[ -2   0  -5  17   2  17   3   7 -15 -18   8   0  -9   0  -8   5  -4  -1
   7  -3   2  11  -2   7   1   2  -5 -10 -11  -2   2   6 -18  12   3  -5
   5  -4  -4  -9   9   2 -11  -7  -7   4  -8  -1   1  -3   4  -2   1 -14
   2] | (86) <82>
[  3   3  -1 -16  11 -11  -8  -7   2  11  -3   2   0   3   4  -7   1  -2
  -6   1   0  -2  -4  -3  -1  -7   2  13   2  -2  -7   3   0 -18  -4  -9
  -5  -7   6   1  10   1  12   2   5 -18   5   4  -4  13  -4  12   1  15
  26] | (90) <84>
[  5  -4  -3   8   7  10  -8   7  -7 -14  -1  -3  -8  -1  -1   2 -32  -9
   8   4   8   8  13   4   2   6   1  -3  -2   2   0   7 -15   6   1  -3
   6  -3   6  -9   5   5  -3  -3 -10   5  -2   1   2  -6  -2  -7  -7  -9
  -5] | (86) <82>
[  0   7   9 -10  15  -2  -4  -8 -22 -20 -14   2 -13  -9   8 -13 -13  -5
   3  13  -5  -7   4  15  -1   3  -1  -4   0   4  -1   4 -27  -8  -1  -8
  13  -3  11  -1   3  -9   6   6  -4  -6  -1  -2   1   0   3  11  11   0
   2] | (90) <76>
[  2  12   9  -7  17  15 -10   0 -31 -21 -22  -2  -8  -9   2  -8  -3   8
   6  12  -6  -5  23  12   3   4   6  -6   3   5   0   3 -25 -11   1   0
   5   4   7  -2   4  -2 -17   9 -11  -9  -3   0  -4  -4 -15  12   8  -4
  21] | (90) <76>
[ -2  -1  -1  12   1  13  14   5  -5  -7  -1  -2  -6  -1  -2  -9   2   2
  -4   7  -4   5   1   0   5   7  -8   2   3   0  -7  -1  -4   4  -5  -4
   6  -3   4  -5  12   6  -2 -15   4   7   3  -2  -3   1 -14  -1   2  -1
  -7] | (86) <82>
[  2   2   1  -9   8  14 -10  -9 -14  -8 -10  -1 -11 -10   2  -5 -11  13
   0   2  -6   0   7   6   2  11   2  -6   9   2   9  -1 -22 -24  -4   4
   1 -15   2  -1   7  -3  -4  -3  -5 -12   1   6  -1   0   4  19   4  -1
  11] | (90) <76>
[  2  -4  -4   8   0  12  -4  10 -18  -7   0  -1  -3  -3   0  -4  -6 -13
 -11   8  -4  -2   2   2  -1   3  -2  -4 -11   1  -7   1  -9   6   1  -6
   4   2   1  -1   6   3   1  -8   1  12  -4   2  -1   1  -3  -5   5   3
  -8] | (86) <82>
[  1   5   0  -9  10  10  -7  -4 -19 -18  -4   0  -9  -4  -1  -2  -8   9
   2   2 -18   0  10  -5  -1  -2   4  -7  -2   1   0  -3 -19  -6   5  -6
   2  -4   1  -7   7   9  -7  -3 -19  -9  -3   9   2  -2  -4   9  -1  -4
  14] | (90) <84>
[  4   0   6  11   6  12  -6   6 -19 -11   5  -1 -11  -2   1  -3  -1  -6
   0   3  -9   4  10   6   0   5  -2 -10   0 -17   2   4 -17  -1  -7  -5
   6   4   6  -5  11   6  10  -3   5   6  -3  -2  -1  -4   6 -10  -3   1
  -8] | (86) <82>
[  5   0   2   8   4   4  -7   8  -9  19  -6   0   1  -7   4  -2   0 -12
   1  12   0  -2   5  11  -3   9   2  -2 -10   2  -5   4 -12  -4   4   3
   4  14  12  -1   3  -3  -7   1   5   7  -2  -3   1  -2   1  -5   3  -6
  -4] | (86) <83>
[  6  -1   4  11  19   1 -11   9  -2 -22  -8  -6 -10 -13  -6 -11  -1 -14
  -3  13  -9  -7  16  14   2  23   6  14  -5  -2   3   3  -8  -6   2   6
  16  17  15  -9   4  -2   1   8   4   8   2  -9   2 -11  -9 -14   7  10
  -7] | (86) <82>
[  0   2   5   6  12  12  -5   8 -12 -18  -6  -3  -7  -4  -1  -3  -3  -1
   2   5  -3  -8  16   3   4  10   2  -9  -7  -1  -5   2 -12  -2   2   2
  10  11   7 -15   8  -4  -9   1  -3   5  -1   0   2  -1   2  -5  -1  -2
   7] | (86) <83>
[  0  -8   7   6   6  15  -5  11  -8 -14  -2   1 -13 -11  -6  -3  -7  -3
   4   2  -1   3  12   2  -3  11  -1   2  -5   3  -2  17 -23  -3   3   0
  11   0   2  -8  10   0 -15  -3  -5   0  -5   8  -5  -1   4   5  -3  -9
   2] | (86) <82>
[  2   3  -5  -9  10   0  -8   4 -18  -9  -9  -2 -10  -3  -2   0  -2   7
   5   6   4  -1   6   5   3   0   9  -8   0   4   4   2  -7  -8   3  -4
   4  -3   1  -1   0  -5  -2  -3 -14  -8   1  -1  -5   2   1  20   3  -2
   9] | (90) <84>
[-28  -5  -6   3  -1  -9  -6  11   7   6  14   4 -20   3  -3  -4   7 -20
  -5  -6 -10   1  -8  -7   4   9 -11   5  -3  -1  -8   2   3   6   5 -14
   2  -4  -2  -2   4   4   6   1   9   5  11  -5   5   1   9 -17  -2   1
 -13] | (86) <82>
[  2   7   6  -6   8  19  -8 -10 -30 -16 -13   2 -13 -12   0  -6 -18  15
  13   6   2  -3  12   8   2  -3   6 -10   1   1   5   6 -34  -5   6  -1
   4 -10   1  -1   8  -6 -19   3 -10 -10  -4   1  -2  -4   2  20  -5  -5
  18] | (90) <76>
[  0 -47  -1  10   3  15  -2   7 -10 -12  -4   0  -9 -13   1  -8   3 -14
   0   7  -4   0   3   5   2  11  -7  -4  -5  -1  -5   4 -13  -3  -4   0
   3   8   6   0  11  -1 -11   4   5   6   4  -5  -1  -6  -2  -8   2  -2
  -9] | (86) <82>
[ -1  -5   0 -10  11 -21 -10  -4 -16 -10 -26  -2  -6  -4   2  -7  -9   3
   2   3  -3  -7   2   5  -1   2   1   4  -2  -1   2   2 -15 -11  -2  -4
   3  -9  -2  -3   4   3  -7   1  -6  -6  -1   3  -5   6  -5   7   0   0
   8] | (90) <84>
[ 23   4   5  14  10  20  -6   8  -6 -20  -8  -4 -11 -11  -2  -3   2  -1
   4  11  -4   1  16   4   2  12   0   1   2   2  -4   0 -26  -1   1   5
   9   8   9  -8   9  -5 -17   0  -3   4   2   0  -6 -10  -2   1   4  -2
   2] | (86) <82>
[  5   2   3   8  12  11  -7   8 -11 -18   0  -9  -3  -6  -1   0   5 -11
   8  20   0  -9   5  10   4   9   3   4  -8   0  -4   3 -13  -3  20   4
   4  17   7  -7   5  10  -4   1  -3  11  -1  -2  -2  -7  -8  -7   0  -1
  -3] | (86) <83>
[  2  -4  -4   6   0  -3  -5   3  -7  10   6  -3  -3   6   0   1   9 -17
 -13   6  -3  -7  -6  -4  -4   3  -8   6  -7   2 -10   2   0   1  -4  -5
   7   2   0  -6   5   5   1  -4   8  12   0   1  -2   0   0 -13  -2   6
 -11] | (86) <82>
[  5  -2   2  -6  19  11 -10   2 -23 -14 -21   5  -9 -11  -2  -6  -7  10
   8   5  -1  -7   7   7   5   6  11  -4  -1   4   2   3 -21  -9   1   1
   4  -1   6  -7   5   1 -18  -1 -11  -9   0   7 -11   2  -9  17   6  -1
  18] | (90) <76>
[  2   2   1  12  14   9 -10   6  -9 -22  -6  -1 -13 -11   4  -9   0  -9
   7   6  -2  -2   4   5   4  17   0   5 -11   0  -7   3 -16   3   3   6
  11   7   2  -4   6  -3 -15   1  -6   6  -7   2  -4   3  -2  -8  -1  -8
  -7] | (86) <83>
[  2   1   2 -24   9   1  -7  -4 -17  -3  -7   3  -9  -1  -1  -2   2   1
  -5   7  -4  -2  -1   4   3  -6   6   5  -5  -4  -3  -1 -17   1  -3  -5
  -1 -13   1   1   5  -3  -5   0 -10  -1   2   5   0  12 -13  12   0   6
  -3] | (90) <76>
[  5   0  -3   7   7  15  -9  17   3 -31  -4  -3  -9  -8  -1 -10  -5  -9
   6  11   0  -2   7  10   0  13   3   4  -9   3   0  -2 -12  -2   1   1
  11  12   7  -6  11  -1 -16   5   4   8   1  -1  -2  -4  -5  -8   9  -6
  -4] | (86) <83>
[ -2   8   0 -10  11  17  -2  -4  -3 -24 -12   2 -15 -13  -4   0  -5  10
  13   6   3   1   0   4  -5  -1  -1  -6 -10   1   3   6 -25  -1  -6   1
   4  -3  -5   0   9  -5 -25   3 -14  -2  -4   7  -3   6  -6  10   4  -2
  17] | (90) <76>
[  2   1  -5   3   4   0  -5  11  -8  -8   7   0  -7   2  -1  -3   2  -8
   3   6   0   0  -4   7  -4   9  -4  -7 -32  -3  -2   8 -15   3   6  -9
   6   2  -1  -5  10   5 -10  -2   1  -1   1  -1   6  -3  -3 -11   3  -3
  -5] | (86) <83>
[  6  -1  -8  12   5  11  -4  13  -8  -8   2   1  -4  -9   5  -4   0   0
   1   9   0  -5   7   5   2   5   1  -4  -3  18  -4 -20 -11   6   4  -3
   6  10   0  -9   6  -3  -9  -1  -5  12   2   2 -24  -3   1 -11  -1  -8
   1] | (86) <83>
[  0   6   3  -9  11  10 -10  -6 -19 -17  -3  -1  -8  -7  -1  -9  -5   6
   2   9   0   2   3   0   3   3   7  -3  -4   3   5  -7 -28   7   5  -5
   3  -2   0  -4   1  -1   3   1  -6  -8  -7   4  -3   3   5  20   2  -2
   5] | (90) <76>
[  1  -2   5  15  11   4  -4   6 -16 -18  -3 -13  -7  -9  -2  -8  -4 -10
   1   2  -5  -1   7   9   2  12   2  -4  -1   2  -1   3  -9  -5  -3  -3
   7  13  13   0   5   2   4   4   9   5   4  -7  -2 -10   1  -8   7  -3
  -9] | (86) <82>
[  0   0  -7  13   0 -15   3   6  -2  23   7   5   3   7   4   1  15 -19
 -18   0  -7  -4 -11  -4  -1   1  -9   0   3  -5 -10  -8  12  -5  -2  -6
  -1  -3  -4   6  -2   1  38  -2  17  11   2  -7   1   1  13 -16  -3   9
 -22] | (86) <83>
[ 11   4   6  -2  15  16  -8  -5 -24 -28 -14  -1 -12  -5  -1  -5 -10   9
   8   8 -16  -2   9   8  -2  -8   0   1  -3   2   4   8 -22  -3   0   5
  -2  -6  -3   2   5  -1  -4   9  -8  -7  -3   1  12  -2 -10  18  13   1
   7] | (90) <76>
[  5   4   9 -12  10   8  -7  -4 -13 -20  -6  -3   2 -11  -1  -1  -8   5
  -1   1   2  -7  10   7   2   0  15  -6   3   1   3   9 -13  -5   2  -2
   5   2   7  -5   3  -5  -9   3  -7 -11   0   0  -1   1  -5  12   8  -9
  13] | (90) <84>

[ -4  -1   6   9   3   4  11   3   7  -8  -5  14   6  -2  -6  -6   2  -6
   0 -11   6  -8   5 -13   3  -4   2  -8   0 -38   1   1  -2   4   3  -4
  10  -7 -17  -4  -5   4  -1 -17  -5   7   0 -16   1  11  -8  -2   4  38
  -4] | [66] <285>
[  7   1   5   4   2  -1   1   1  -1   0   1  -2  -4  -5   0   2   7   1
   6  -6   0   2   4   3   0   3  -2  -2  -2  -6   2  -1  -4   4  -1   4
  -2   0   6  -1   0  10   1  -7   0  -2   0  -4  -1   1 -10  -1  -5  -7
  -2] | [64] <265>
[  7   1   5   7   2   0   4   3  -1  -2  -1  -1  -4  -5  -2   2   6  -1
   4 -12   2   1   4   1   3   1  -1  -4  -2 -13   0  -2  -3   5  -1   2
   5  -1   2  -3   0   8   1  -8   0   0  -1  -5  -3   3 -11  -2  -4  -2
  -2] | [64] <265>
[ -2  -2   5   7  -4   3   7   2  -2  -5  -3  10   6  -4  -2  -5   1   0
   6  -5   4  -5   4 -10   2   0   1  -7   1 -36  -2   1  -6   7   2  -1
   6  -5 -14   0  -3   3   0 -12  -2   5   0 -10   1   5 -10  -4  -3  15
  -3] | [66] <267>
[ -1  -2   3   9  -3   1   6   1   0  -5  -3   7   3  -1  -2  -4   0   4
   7  -2   2  -3   2 -12   1   1   1  -5   3 -35  -2   1  -7   8   1   0
   3  -1 -10  -2  -2   4   0  -9  -2   2   1  -9   4   4 -11  -3   1   9
  -1] | [66] <267>
[ -2   2  -1   6 -10   0   2  -1   2  -2  -5   3   2  -4  -3  -3  -1  -1
   3   8   2  -3   1  -8   0   0  -1  -4   7 -31  -1   1  -3  -1   1   0
   1  -7 -12  -2   0  -3  -3  -3   0   2   6  -3  -1   3  -7   3   5  13
   1] | [63] <269>
[ -3   2   4  14  -8  -1   5   2   1  -6  -5   9   6  -3  -3  -5   0   1
   4  -2   1  -3   3  -9   2   0   1  -6   3 -38  -2   1 -11   9   1   1
   3  -6 -11  -2  -2   3  -1  -9  -3   6   5  -7   3   6 -13  -4   0  16
   0] | [63] <262>
[ -3   0  -2   2 -17   2   4   0  -6  -2  -3   1  -1  -4  -1  -3   6   9
  13  14   2  -2   2 -18   2   3  -1  -5   7 -16  -3  -2  -1   2   1   0
  -1  -5 -13  -2  -3   2  -3  -4   1   2   2  -6  -2   4 -18  -3   8 -14
  -3] | [66] <285>
[  7  -3   1   1   2  -2   2   2   1  -4   3  -4  -6  -1  -2   2   9   3
   9 -15   2   2   5  -7   2   2  -2  -1  -4   2   0  -1   2  -1  -2   3
   1   4   7  -2  -4   9   4  -8   2  -6  -6  -6  -4  -1 -10   0  -2 -16
  -2] | [64] <272>
[  8  -1   4   1   9   0   1   1   2  -2   5  -2  -4  -2  -1   3   5   1
   4 -10   0   4   1   3   0   9  -1  -3  -5  -3   0  -2  -3   5  -1   3
   0   4   7  -1  -2  11   2  -7   0  -3  -1  -5  -3   1  -6   0  -4 -10
  -3] | [64] <272>
[ -2   0   4   9  -6  -1   7   1   3  -7  -3   8   2  -2  -4  -2   0   1
   4 -10   5  -5   2 -16   9   0   1  -3   0 -36  -3   1  -2   6   2   1
   5  -3 -12  -2  -4   2   0 -10  -1   4  -1 -10   1   5  -8  -3   3  14
  -2] | [66] <285>
[ -3   2   1   6  -9   2   7   1  -2  -3  -6   1   3  -6  -3  -3   2   0
   5   6   1  -4   4  -9   2   2   1  -6   6 -33  -1   0  -5  -3   1   1
   2  -8 -13   0  -2   1  -3  -6  -2   6   3  -8   1   6  -8  -1   4  11
  -2] | [63] <262>
[ -4   2   1  11 -13   0   4   0   1  -4  -6   7   5  -3  -3  -5  -2   2
   4   4  -1  -3   3 -10   2   4   3  -3   6 -36  -1   2  -7   5   1   1
   1  -7 -13  -3   0  -2  -2  -4  -2   6   4  -4   3   4  -9  -3   2  12
   2] | [63] <262>
[ -2   3  -2   7 -16   2   6   3   2  -4  -3   4   2  -3  -2  -5   3   6
   8   4   2  -4   3 -19   2   0   1  -3   7 -33  -2   0  -1   4   1   1
   1  -6 -15  -2  -1   1  -6  -5   0   2   3  -4  -1   5  -9  -3   8   0
  -4] | [66] <276>
[ -3   0   1   5 -11   2   5   1  -4  -4  -3   6   3  -3  -1  -5   4   7
  10   0   3  -5   3 -19   2   0   1  -3   2 -19  -3  -1  -4   7   4  -2
   1  -1 -12  -2  -3   3  -3  -7  -1   3  -2  -8   0   4 -10  -2   4  -4
  -3] | [66] <285>
[  6   0   5   3   4   0   1   2  -4  -1   3  -1  -4  -5  -1   2   6   1
   7  -6  -1   3   3   2   0   3   1  -3  -4  -7   0  -3  -4   5  -2   3
   0   0   6  -1  -1  11   0  -9  -1  -3  -1  -5  -1   2  -9  -1  -5 -10
  -3] | [64] <265>
[  4  -1  10   9  12  -1   3   4   4  -4   3   5   1   0  -2   1   3  -4
   0 -17   1   1   3   7   0  -1   1  -5  -7 -27   1   0  -7   8  -1   0
   5   2   4   0   0  12   3 -13  -3  -2   0  -7   1   3  -9  -2  -9  15
  -2] | [64] <265>
[ -1   2   2  11 -11   0   4   2   3  -3  -4   4   3  -4  -3  -4   1   3
   5   2   1  -3   3  -9   2   1   1  -5   3 -35   1   0  -7   6   2   1
   2  -4 -11  -2  -3   1  -1  -7   1   4   4  -4   1   5 -10  -3   2   8
   1] | [63] <269>
[ -1   0   1  12 -13   3   4   1   3  -5  -3   6   2  -3  -1  -4   1   8
   6   7   1  -2   1 -12   1  -1   1  -6   4 -38  -1   0  -8   7   1   2
   1  -6 -16  -3  -1   2  -1  -3   0   6   7  -4   1   5  -7  -4   4  10
   3] | [63] <264>
[  9  -2   7   4  10   0   4   2   2  -3   2   1  -2  -4  -2   2   8  -1
   5 -15   2   2   5   1   1   1  -2  -5  -6 -19   2  -4  -3   6  -2   2
   3   2   5   1  -2  14   3 -13  -4  -3  -1  -9  -1   2 -11  -1  -6   2
  -4] | [64] <272>
[ -3   1   1   8 -18   1   4   1  -2  -5  -6   4   3  -4  -3  -6   2   5
   7   2   2  -3   4 -16   3   1   1  -3   8 -25  -2   1  -6   3  -1   2
  -1  -6 -12  -1  -1  -3  -3  -4   2   5   1  -8   3   6 -11  -4   2   2
   0] | [66] <276>
